Here is a tiny trained network, its code and every weight. The questions are about switching its units off for an input and a target symbol, where a switched-off unit gives its printed mean instead of its output.

import numpy as np


def w(rows, s, z=0):
    codes = np.array(rows[::2]) - 128.0
    scale = np.full(codes.shape[1], s)
    scale[-1] = z or s
    return codes * scale


def softmax(a):
    e = np.exp(a - a.max(-1, keepdims=True))
    return e / e.sum(-1, keepdims=True)


def log_softmax(a):
    a = a - a.max(-1, keepdims=True)
    return a - np.log(np.exp(a).sum(-1, keepdims=True))


def net(x, mask):
    ids = ['Ψβγδλξφω'.index(c) for c in x.split()]
    T = len(ids)
    res = E[ids] + P[:T]
    u = 0
    for l in range(2):
        r = res
        for j in range(3):
            rows = slice(2 * j, 2 * j + 2)
            q, k, v = (r @ M[l][rows].T for M in (Q, K, V))
            z = softmax(np.where(np.tri(T) > 0, q @ k.T / 2**0.5, -1e9)) @ v
            o = O[l][rows]
            res = res + np.where(mask[u + j], z, o[:, -1]) @ o[:, :-1]
        u += 3
    return log_softmax(res[-1] @ U[:, :-1].T + U[:, -1])


Q, K, V, O = {}, {}, {}, {}
E = w([
[123,128,57,67,161],'Ψ',
[142,201,177,132,71],'β',
[83,138,98,104,107],'γ',
[149,192,79,189,126],'δ',
[136,90,194,150,76],'λ',
[251,115,91,145,136],'ξ',
[134,237,133,153,163],'φ',
[120,123,177,74,201],'ω',
],0.02)
P = w([
[126,104,86,87,62],'0',
[159,136,100,101,134],'1',
[176,141,112,111,141],'2',
[133,89,119,102,133],'3',
[205,173,119,115,141],'4',
[112,91,175,145,183],'5',
[254,210,113,127,168],'6',
[224,179,121,131,144],'7',
],0.0065)
Q[0] = w([
[175,94,77,127,105],'0.h0',
[108,184,200,142,58],'0.h0',
[162,106,92,142,245],'0.h1',
[171,171,204,128,75],'0.h1',
[151,154,112,136,99],'0.h2',
[188,152,150,154,138],'0.h2',
],0.011)
K[0] = w([
[170,29,129,202,139],'0.h0',
[46,128,130,9,113],'0.h0',
[2,128,133,175,200],'0.h1',
[188,144,130,208,104],'0.h1',
[117,30,125,179,170],'0.h2',
[192,145,113,223,176],'0.h2',
],0.0084)
V[0] = w([
[2,164,65,22,131],'0.h0',
[49,180,174,159,102],'0.h0',
[73,123,151,170,146],'0.h1',
[114,89,73,124,155],'0.h1',
[103,199,120,111,135],'0.h2',
[211,146,100,126,115],'0.h2',
],0.0094)
O[0] = w([
[126,69,91,91,102,140],'0.h0',
[75,95,116,140,136,81],'0.h0',
[97,90,140,87,70,54],'0.h1',
[184,82,141,160,129,78],'0.h1',
[98,250,89,146,129,197],'0.h2',
[105,135,180,119,128,254],'0.h2',
],0.012,0.005)
Q[1] = w([
[110,58,255,196,89],'1.h0',
[160,213,2,27,206],'1.h0',
[162,24,17,92,227],'1.h1',
[243,25,154,101,72],'1.h1',
[163,199,159,84,184],'1.h2',
[170,118,215,68,6],'1.h2',
],0.0063)
K[1] = w([
[254,154,179,75,51],'1.h0',
[133,153,135,56,116],'1.h0',
[141,125,37,150,98],'1.h1',
[28,46,164,88,102],'1.h1',
[59,99,183,79,236],'1.h2',
[104,98,178,185,132],'1.h2',
],0.0088)
V[1] = w([
[213,126,85,245,119],'1.h0',
[190,132,131,121,136],'1.h0',
[119,203,75,218,134],'1.h1',
[234,68,125,172,135],'1.h1',
[198,152,73,210,48],'1.h2',
[185,12,138,199,2],'1.h2',
],0.0067)
O[1] = w([
[227,202,89,54,170,114],'1.h0',
[57,152,120,199,254,136],'1.h0',
[147,85,91,225,161,196],'1.h1',
[181,115,180,147,111,94],'1.h1',
[116,205,147,231,101,108],'1.h2',
[149,214,119,189,148,7],'1.h2',
],0.0076,0.012)
U = w([
[221,77,16,110,127,95],'Ψ',
[45,249,163,87,119,98],'β',
[161,101,56,145,66,173],'γ',
[171,106,66,254,94,137],'δ',
[142,98,229,190,68,255],'λ',
[150,146,183,184,151,114],'ξ',
[65,216,77,123,207,43],'φ',
[140,86,176,66,152,112],'ω',
],0.0072,0.0044)

Each question gives the input, a string of symbols that net reads in full, and the target symbol t.
The units are the heads (2 rows each of Q, K, V and O). Each row of codes is followed by its name. A weight is (code - 128) times the scale printed after its matrix; where a second scale follows, it is the last column's (O and U).
mask holds one flag per head, layer by layer. A switched-off head (its flag False) gives its mean, the last column of its rows in O, instead of its output. The means were averaged over made-up inputs and are rounded, as every weight is.
A unit's drop is (log p(t) with every unit on - log p(t) with that unit switched off) / (log p(t) with every unit on - log p(t) with every unit switched off).
The circuit of an input: a set's keep is (log p(t) with only the set's units on - log p(t) with every unit switched off) / (log p(t) with every unit on - log p(t) with every unit switched off). Starting from all 6 units, units are removed one at a time, each time the one whose removal leaves the highest keep (on an exact tie, the one counted first), for as long as the keep stays at least 0.8.
units of the circuit, in order: the units of the circuit, biggest drop first
most important unit: the unit with the biggest drop
which heads matter: for each layer, one digit per head in row order, 1 if its drop is at least 0.15 and else 0, layers parted by /
drop of u: that unit's drop, to one decimal
input ω ω β ξ, target ω: which heads matter : 001 / 011
input δ ξ β λ, target ξ: units of the circuit, in order : 1.h0; 0.h0; 0.h1; 1.h1
input β β ξ Ψ φ, target λ: most important unit : 0.h0
input λ ξ φ δ, target λ: units of the circuit, in order : 0.h0; 1.h1; 0.h2
input ξ ω φ λ γ φ, target λ: which heads matter : 110 / 010
input β δ ξ β, target ξ: which heads matter : 111 / 110
input ω Ψ β ξ β ξ ξ Ψ, target ξ: which heads matter : 100 / 010
input ξ β Ψ, target ξ: which heads matter : 110 / 010
input φ δ ξ, target λ: which heads matter : 101 / 001
input ξ δ ω Ψ Ψ β, target ω: units of the circuit, in order : 1.h2; 0.h0
input λ ξ λ, target ξ: drop of 0.h2 : 0.0
input β γ β ξ Ψ ω φ, target ω: drop of 1.h1 : 0.0
input ω ξ φ Ψ γ ω Ψ, target ω: drop of 1.h2 : 1.1
input φ ω ω ω ξ β, target ω: units of the circuit, in order : 1.h2
